Below is a small trained network, with its code and all its weights. Each question gives an input and a target symbol and asks what happens when units are switched off, that is, made to give their printed mean instead of their output.

import numpy as np


def w(rows, s, z=0):
    codes = np.array(rows[::2]) - 128.0
    scale = np.full(codes.shape[1], s)
    scale[-1] = z or s
    return codes * scale


def f(y):
    return np.maximum(y, 0)


def softmax(a):
    e = np.exp(a - a.max(-1, keepdims=True))
    return e / e.sum(-1, keepdims=True)


def log_softmax(a):
    a = a - a.max(-1, keepdims=True)
    return a - np.log(np.exp(a).sum(-1, keepdims=True))


def net(x, mask):
    ids = ['Λβγεμξω'.index(c) for c in x.split()]
    T = len(ids)
    res = E[ids] + P[:T]
    r = res
    for j in range(3):
        rows = slice(2 * j, 2 * j + 2)
        q, k, v = (r @ M[0][rows].T for M in (Q, K, V))
        z = softmax(np.where(np.tri(T) > 0, q @ k.T / 2**0.5, -1e9)) @ v
        o = O[0][rows]
        res = res + np.where(mask[j], z, o[:, -1]) @ o[:, :-1]
    y = f(res @ A[0][:, :-1].T + A[0][:, -1])
    res = res + np.where(mask[3:7], y, B[0][:, -1]) @ B[0][:, :-1]
    return log_softmax(res[-1] @ U[:, :-1].T + U[:, -1])


Q, K, V, O, A, B = {}, {}, {}, {}, {}, {}
E = w([
[78,132,118,227,89,223,55],'Λ',
[105,146,172,58,182,81,157],'β',
[173,157,212,79,93,163,85],'γ',
[164,230,196,26,170,59,96],'ε',
[130,175,7,126,244,43,95],'μ',
[106,37,123,114,82,141,59],'ξ',
[171,74,142,149,57,50,157],'ω',
],0.015)
P = w([
[42,202,45,146,90,133,205],'0',
[36,189,133,200,86,133,121],'1',
[188,108,106,82,108,141,80],'2',
[83,140,198,202,129,115,134],'3',
[193,64,167,88,158,96,71],'4',
[130,104,251,213,158,106,138],'5',
[205,26,215,112,194,101,49],'6',
],0.012)
Q[0] = w([
[138,74,98,135,180,151,70],'head 0',
[49,136,191,180,126,61,77],'head 0',
[109,138,33,75,150,238,94],'head 1',
[138,76,193,68,52,83,54],'head 1',
[246,105,68,28,194,220,73],'head 2',
[158,68,200,139,168,79,2],'head 2',
],0.01)
K[0] = w([
[185,95,126,151,114,86,162],'head 0',
[145,119,185,154,191,96,21],'head 0',
[104,187,104,156,49,156,205],'head 1',
[157,18,215,152,57,95,141],'head 1',
[192,60,94,188,127,3,188],'head 2',
[246,104,203,174,184,135,103],'head 2',
],0.011)
V[0] = w([
[90,28,91,76,92,97,81],'head 0',
[117,135,254,72,87,157,166],'head 0',
[78,137,150,91,220,197,187],'head 1',
[190,133,217,155,191,137,117],'head 1',
[168,96,158,154,70,129,170],'head 2',
[101,144,185,95,184,203,72],'head 2',
],0.0085)
O[0] = w([
[34,48,46,18,141,156,133,157],'head 0',
[119,111,194,111,34,75,133,145],'head 0',
[124,172,217,100,144,153,122,1],'head 1',
[117,234,46,144,199,121,139,123],'head 1',
[190,128,114,153,47,90,254,158],'head 2',
[91,126,117,75,76,223,83,97],'head 2',
],0.0092,0.0068)
A[0] = w([
[130,65,167,88,137,190,56,255],'neuron 0',
[2,156,173,195,137,181,228,73],'neuron 1',
[88,72,121,211,108,142,79,78],'neuron 2',
[67,193,130,177,17,218,219,119],'neuron 3',
],0.0093,0.0047)
B[0] = w([
[24,182,98,112,149,155,96,253],'neuron 0',
[105,47,192,232,143,118,19,166],'neuron 1',
[231,136,109,80,169,1,90,224],'neuron 2',
[216,96,72,84,92,242,154,203],'neuron 3',
],0.0096,0.0074)
U = w([
[190,52,159,196,174,163,50,2],'Λ',
[68,38,254,220,166,144,115,166],'β',
[170,165,133,119,114,199,147,173],'γ',
[154,254,171,151,86,63,64,70],'ε',
[119,223,71,231,205,159,137,175],'μ',
[37,113,98,110,109,129,103,125],'ξ',
[252,62,176,110,189,41,121,177],'ω',
],0.0046,0.0051)

Each question gives the input, a string of symbols that net reads in full, and the target symbol t.
The units are the heads (2 rows each of Q, K, V and O) and the neurons (one row each of A and B). Each row of codes is followed by its name. A weight is (code - 128) times the scale printed after its matrix; where a second scale follows, it is the last column's (O, A, B and U).
mask holds one flag per unit, heads first, then neurons. A switched-off unit (its flag False) gives its mean, the last column of its rows in O or B, instead of its output. The means were averaged over made-up inputs and are rounded, as every weight is.
A unit's drop is (log p(t) with every unit on - log p(t) with that unit switched off) / (log p(t) with every unit on - log p(t) with every unit switched off).
The circuit of an input: a set's keep is (log p(t) with only the set's units on - log p(t) with every unit switched off) / (log p(t) with every unit on - log p(t) with every unit switched off). Starting from all 7 units, units are removed one at a time, each time the one whose removal leaves the highest keep (on an exact tie, the one counted first), for as long as the keep stays at least 0.8.
units of the circuit, in order: the units of the circuit, biggest drop first
most important unit: the unit with the biggest drop
k most important neurons: the k neurons with the biggest drops, biggest first
heads that matter: for each layer, one digit per head in row order, 1 if its drop is at least 0.15 and else 0, layers parted by /
input ξ β γ ω ε μ ξ, target ξ: units of the circuit, in order	neuron 0; head 2
input ω β ε ε Λ, target ε: 2 most important neurons	neuron 2; neuron 0
input γ ω μ μ β μ μ, target μ: heads that matter	101
input ω ω ε ξ μ, target ξ: most important unit	head 2
input μ β ξ Λ, target Λ: heads that matter	000
input μ ε β ω Λ β μ, target μ: units of the circuit, in order	head 2; neuron 0; head 1
input ξ μ ε, target ξ: units of the circuit, in order	neuron 0; head 2; head 1
input ξ μ ω β, target β: heads that matter	000
input μ ε ω ε ε ω, target ε: units of the circuit, in order	head 0; head 1
input ξ ω Λ, target ω: units of the circuit, in order	neuron 2; head 1
input ξ ω ω γ β ω, target γ: units of the circuit, in order	head 2; neuron 3; head 1
input ξ μ ε ξ γ, target ξ: units of the circuit, in order	head 2; neuron 0
input ε ω μ ξ μ γ Λ, target μ: heads that matter	110
input ε ξ ξ μ Λ, target ξ: units of the circuit, in order	neuron 0; head 2
input ω ε ω Λ ω ω Λ, target ω: units of the circuit, in order	neuron 2
input Λ γ ξ Λ Λ, target ξ: heads that matter	101
input ξ ξ μ μ ξ, target ξ: heads that matter	100
input ε ω ξ γ ε, target ξ: units of the circuit, in order	head 2; neuron 0
input γ ω ξ ω Λ μ β, target μ: units of the circuit, in order	head 1; head 2; neuron 0
input ε μ ω β ξ Λ, target Λ: heads that matter	001
input ε μ γ, target μ: heads that matter	011
input ξ μ μ, target ξ: most important unit	head 1
